Below is a small trained network, with its code and all its weights. Each question gives an input and a class and asks what happens when units are switched off, that is, made to give their printed mean instead of their output.

import numpy as np


def w(rows, s, z=0):
    codes = np.array(rows[::2]) - 128.0
    scale = np.full(codes.shape[1], s)
    scale[-1] = z or s
    return codes * scale


def f(y):
    return y / 2 * (1 + np.tanh(0.7978845608 * (y + 0.044715 * y**3)))


def log_softmax(a):
    a = a - a.max(-1, keepdims=True)
    return a - np.log(np.exp(a).sum(-1, keepdims=True))


def net(x, mask):
    res = np.array(x, float).reshape(1, 3) / 4 @ E
    y = f(res @ A[0][:, :-1].T + A[0][:, -1])
    res = res + np.where(mask, y, B[0][:, -1]) @ B[0][:, :-1]
    return log_softmax(res[-1] @ U[:, :-1].T + U[:, -1])


A, B = {}, {}
E = w([
[145,142,1,144],'x0',
[174,107,152,237],'x1',
[55,187,127,189],'x2',
],0.0089)
A[0] = w([
[106,118,245,106,77],'N0',
[192,80,128,97,128],'N1',
[134,169,113,137,199],'N2',
[187,115,143,202,47],'N3',
[121,130,95,128,78],'N4',
[157,113,130,98,76],'N5',
[126,88,117,129,152],'N6',
[105,101,131,141,188],'N7',
[114,164,123,60,62],'N8',
[150,158,82,129,1],'N9',
[148,117,42,143,96],'N10',
[145,134,171,117,90],'N11',
[190,131,141,185,56],'N12',
[255,126,144,66,111],'N13',
[132,118,162,114,70],'N14',
[4,182,132,185,100],'N15',
[92,128,126,147,221],'N16',
[137,166,129,107,76],'N17',
[153,117,73,129,76],'N18',
[72,117,113,64,89],'N19',
[92,134,118,93,48],'N20',
],0.019,0.0021)
B[0] = w([
[106,252,80,164,243],'N0',
[66,90,166,93,191],'N1',
[112,147,145,120,153],'N2',
[223,94,84,113,214],'N3',
[128,151,119,147,144],'N4',
[125,99,146,128,150],'N5',
[122,127,143,134,138],'N6',
[114,126,116,119,139],'N7',
[210,95,93,133,180],'N8',
[122,182,123,141,159],'N9',
[96,231,118,149,211],'N10',
[121,166,138,126,156],'N11',
[189,82,76,124,196],'N12',
[58,64,208,116,219],'N13',
[121,148,121,139,149],'N14',
[62,47,210,92,249],'N15',
[112,111,138,116,158],'N16',
[144,126,121,119,131],'N17',
[102,185,135,146,175],'N18',
[215,89,79,147,188],'N19',
[164,103,106,133,154],'N20',
],0.026,0.011)
U = w([
[56,61,181,86,213],'0',
[103,247,94,145,3],'1',
[249,68,67,112,149],'2',
],0.012,0.0017)

Each question gives the input, the list of numbers given to net, and the class t.
The units are the neurons (one row each of A and B). Each row of codes is followed by its name. A weight is (code - 128) times the scale printed after its matrix; where a second scale follows, it is the last column's (A, B and U).
mask holds one flag per neuron, in row order. A switched-off neuron (its flag False) gives its mean, the last column of its row in B, instead of its output. The means were averaged over made-up inputs and are rounded, as every weight is.
A unit's drop is (log p(t) with every unit on - log p(t) with that unit switched off) / (log p(t) with every unit on - log p(t) with every unit switched off).
most important unit: the unit with the biggest drop
k most important neurons: the k neurons with the biggest drops, biggest first
drop of u: that unit's drop, to one decimal
input [1,6,8], class 0: most important unit	N15
input [-3,-2,-2], class 1: 3 most important neurons	[N15, N0, N3]
input [4,4,-5], class 0: 2 most important neurons	[N0, N13]
input [7,6,-4], class 1: 2 most important neurons	[N10, N18]
input [-7,-7,6], class 1: 3 most important neurons	[N0, N3, N13]
input [5,-5,-4], class 1: 3 most important neurons	[N10, N15, N3]
input [-7,1,-6], class 1: 4 most important neurons	[N0, N15, N11, N14]
input [8,-1,-7], class 1: 4 most important neurons	[N10, N15, N18, N9]
input [2,3,1], class 2: 2 most important neurons	[N0, N13]
input [-4,5,0], class 2: 2 most important neurons	[N3, N10]
input [2,5,5], class 0: 2 most important neurons	[N15, N19]
input [4,6,5], class 2: 3 most important neurons	[N3, N13, N12]
input [3,4,-1], class 2: 3 most important neurons	[N0, N3, N12]
input [4,4,-6], class 0: most important neuron	[N13]
input [2,-8,7], class 2: drop of N19	1.8
input [-6,5,3], class 1: drop of N9	0.0
input [1,6,6], class 0: drop of N0	0.2
